Limet: [ 18.5 -35.9 -42.2  52.1  77.8]
guvum: [-35.8  -3.0 -35.9  34.7  16.6]
pag: [ 40.8 -76.9 -34.4  75.2  50.5]
tafe: [-19.2  -6.2 -52.5  16.6  -0.5]
sus: [ 16.6 -35.8  40.7  52.2  40.9]
bif: [-82.1 -44.5  57.0  40.8  67.7]
Mafik: [-47.5  52.1  48.0 -64.6  16.5]
common bif pag: 	[40.8]
common Limet Mafik: 	[52.1]
which: [-19.2  -6.2 -52.5  16.6  -0.5]	tafe
common tafe sus: 	[16.6]
common guvum tafe: 	[16.6]
common pag bif: 	[40.8]

tuvum: [  1.8  -3.1  -6.5  13.0  -0.5   3.5  13.9  -3.8  -6.2   2.3   9.2  -8.6
 -65.0  -2.1  -7.1 -13.8   9.8  -5.4  18.8   5.1 -11.9   2.7  -4.2  -0.3
  -4.3  -3.2]
zup: [  3.7  -1.6   5.3 -24.7   7.0   2.2  22.1  -2.0   5.1   3.9 -34.6  37.4
  18.7  -4.3 -25.0   3.2  11.0   4.7   6.2   7.5  -3.3   0.3  -2.7  -7.7
  10.5 -16.8]
Reg: [ -3.9   3.1  -6.6   1.4  -1.1   1.8 -15.9   0.4  -1.5  -0.6  16.7 -13.9
   1.3   1.8  11.0  -6.8  -7.3  -1.3   1.1  -5.1   1.2   0.3   3.8   1.9
  -5.4   6.5]
muge: [  3.5   0.0  -2.7   5.0   1.2  -1.8  -3.6  -0.1  -3.8   2.6   1.6  30.8
  -2.4   3.5   4.0   3.4  -6.4  -2.8 -11.4  -7.7   2.2   0.6   1.3   1.4
  17.9   6.3]
ked: [  2.0   1.9 -19.0  15.9  -9.8   2.6  -9.7  -6.6  -4.5   5.8   8.7  39.7
  21.5  -1.8   7.2 -24.6  -7.7  -6.9   0.4  -8.2  -2.5  -0.5   1.9   4.0
  21.1   0.0]
fos: [ -3.6   1.7  -9.4  17.1  -2.5   1.2 -10.5  -6.1  -0.4  -3.0  17.9 -17.5
   8.4  -4.0   4.5 -18.9  -2.4  -1.7  12.6  -3.0  -2.7  -0.5   1.0   2.3
 -12.4  -0.6]
zera: [  0.9   2.8 -17.4   3.8  -7.8   0.6   4.5 -10.8   4.8   2.0  -4.3  25.5
  18.7  -2.7  -4.5 -36.5  -1.0   3.2  17.6   1.4  -8.3   2.4   0.3  -0.3
   2.7 -10.6]
Rigu: [ -0.2  -0.9  -5.0   7.7  -0.4  -0.3   6.8  -7.1  -0.1  -0.2   1.3   0.4
 -24.8 -24.6  -4.0 -11.9   4.5  -0.4  12.9   3.0  -2.3  -0.1  -1.9  -0.1
  -5.3  -1.2]
which: [ -3.9   3.1  -6.6   1.4  -1.1   1.8 -15.9   0.4  -1.5  -0.6  16.7 -13.9
   1.3   1.8  11.0  -6.8  -7.3  -1.3   1.1  -5.1   1.2   0.3   3.8   1.9
  -5.4   6.5]	Reg
which: [ -3.6   1.7  -9.4  17.1  -2.5   1.2 -10.5  -6.1  -0.4  -3.0  17.9 -17.5
   8.4  -4.0   4.5 -18.9  -2.4  -1.7  12.6  -3.0  -2.7  -0.5   1.0   2.3
 -12.4  -0.6]	fos

Naf: [-14.5 -25.7 -21.3 -25.6  10.2 -32.1 -14.5  -4.4  54.6 -11.9]
kon: [ 20.4 -25.7  11.3 -20.0  10.2 -32.1 -14.5  -4.4  54.6  35.0]
niz: [-65.7  33.2 -21.3  34.9   8.3  31.8 -39.0   8.4  13.6  22.8]
naliv: [ 35.0  20.7  11.3 -20.0  10.2 -32.1 -14.5  -4.4  18.4  18.5]
Dufim: [ 34.9 -25.2   8.3 -20.7   8.1 -17.7 -25.7 -21.8  59.7  34.9]
common Dufim Naf: 	[-25.7]
which: [ 20.4 -25.7  11.3 -20.0  10.2 -32.1 -14.5  -4.4  54.6  35.0]	kon
common Naf Dufim: 	[-25.7]
common niz Naf: 	[-21.3]
common kon Dufim: 	[-25.7]
common Naf niz: 	[-21.3]
which: [-14.5 -25.7 -21.3 -25.6  10.2 -32.1 -14.5  -4.4  54.6 -11.9]	Naf

